8; 63; -30; 65
39; -18; 19; 0
50; -18; 24; -13
66; 34; -11; 0
->
8; -18; 24; 0

2; 37; -4; -61; 1
4; -4; 27; 7; 3
-2; 11; -9; -49; 2
-6; -7; 18; 15; 0
->
2; -4; -9; 15

-39; -26; 8; -54; 29
46; 14; -55; -8; 29
45; 28; -32; 33; -19
->
-39; 14; -32

-1; 35; 3; 8; 5
19; -2; -11; -15; -34
-17; -8; -10; 18; 59
->
-1; -2; -10

-27; 61
23; -61
28; -70
->
-27; -61

18; -71; 21
-5; 32; 16
-8; -40; -10
->
18; 32; -10

3; 2; 11; 65
66; 15; 2; -1
65; 32; 0; 0
-1; -2; 15; 67
0; 2; 1; 43
->
3; 15; 0; 67

-29; 25; -19
1; -46; -40
-51; 72; -6
18; 33; 41
-8; 72; 41
->
-29; -46; -6
---
0; -13; 34
0; 22; 34
43; -1; -44
0; 0; 75
->
34; 22; 43

22; -67
-33; -31
8; 21
->
-67; -33

73; -34
-43; 47
-31; -5
57; -38
-46; 5
->
-34; -43

25; -53
-46; 50
->
-53; -46

-57; -13; -52; 22
-35; -26; -44; 14
-26; -12; -9; -5
->
22; -44; -12

14; 13; -37; 59; -19
1; -4; 5; 51; -27
10; -23; 48; -7; 27
->
-19; 51; 48

-9; -16; 10; -32; 19
-16; 57; 4; 14; 12
4; 10; -10; 10; 31
8; -17; -3; -27; 0
->
19; 14; -10; -17
---
-7; 15; 5; 1; -41; 1
-9; 35; -13; 6; -60; 17
13; 19; 14; 7; -42; 6
4; 6; -25; 11; -18; 5
->
13; 19; 14; 7; -42; 6
4; 6; -25; 11; -18; 5
-7; 15; 5; 1; -41; 1
-9; 35; -13; 6; -60; 17

3; -50; -16; -64; -29; 42; -60; 40; 42; -36; -48; 0; 8; -23
26; -32; -63; -9; 26; -32; 50; 62; -29; 8; -14; 14; 52; -68
45; 9; -37; 70; -18; -34; -3; -48; 5; -35; 19; 14; -16; 59
-70; 10; -17; -54; -58; 28; 58; 30; -45; -63; -54; 11; 41; 54
40; 57; 54; -4; 56; 3; -12; -1; -43; 68; -25; 45; 60; 68
->
45; 9; -37; 70; -18; -34; -3; -48; 5; -35; 19; 14; -16; 59
40; 57; 54; -4; 56; 3; -12; -1; -43; 68; -25; 45; 60; 68
26; -32; -63; -9; 26; -32; 50; 62; -29; 8; -14; 14; 52; -68
3; -50; -16; -64; -29; 42; -60; 40; 42; -36; -48; 0; 8; -23
-70; 10; -17; -54; -58; 28; 58; 30; -45; -63; -54; 11; 41; 54

-53; -25
-41; -33
-44; -55
33; 15
16; -42
46; -27
-6; -26
-9; -69
15; -14
7; -43
-7; 58
->
46; -27
33; 15
16; -42
15; -14
7; -43
-6; -26
-7; 58
-9; -69
-41; -33
-44; -55
-53; -25

-24; -11; 5
36; 50; -70
-56; -21; 9
->
36; 50; -70
-24; -11; 5
-56; -21; 9

28; 19; 15; -44; 22; 13; -16; -9; -54; -11; -5; 30
-2; 49; 18; -33; -27; -8; 17; -14; -22; 16; 5; -3
17; -2; 45; 7; 15; 9; 29; -40; 7; 16; 45; 9
-13; -40; -29; 71; -1; -11; 21; -4; 52; 34; 42; -49
20; -43; 1; 31; 39; 13; -3; -13; 6; 7; 31; 1
10; -37; 4; 13; 26; 52; -21; -4; 16; 36; -3; -4
->
28; 19; 15; -44; 22; 13; -16; -9; -54; -11; -5; 30
20; -43; 1; 31; 39; 13; -3; -13; 6; 7; 31; 1
17; -2; 45; 7; 15; 9; 29; -40; 7; 16; 45; 9
10; -37; 4; 13; 26; 52; -21; -4; 16; 36; -3; -4
-2; 49; 18; -33; -27; -8; 17; -14; -22; 16; 5; -3
-13; -40; -29; 71; -1; -11; 21; -4; 52; 34; 42; -49

43; -21; 9; 12; 31
-7; -4; -33; -40; 2
28; -11; 28; -8; -18
-15; -1; 56; -16; 11
->
43; -21; 9; 12; 31
28; -11; 28; -8; -18
-7; -4; -33; -40; 2
-15; -1; 56; -16; 11

-35; -2; -51
-53; -15; -37
25; 16; -42
->
25; 16; -42
-35; -2; -51
-53; -15; -37
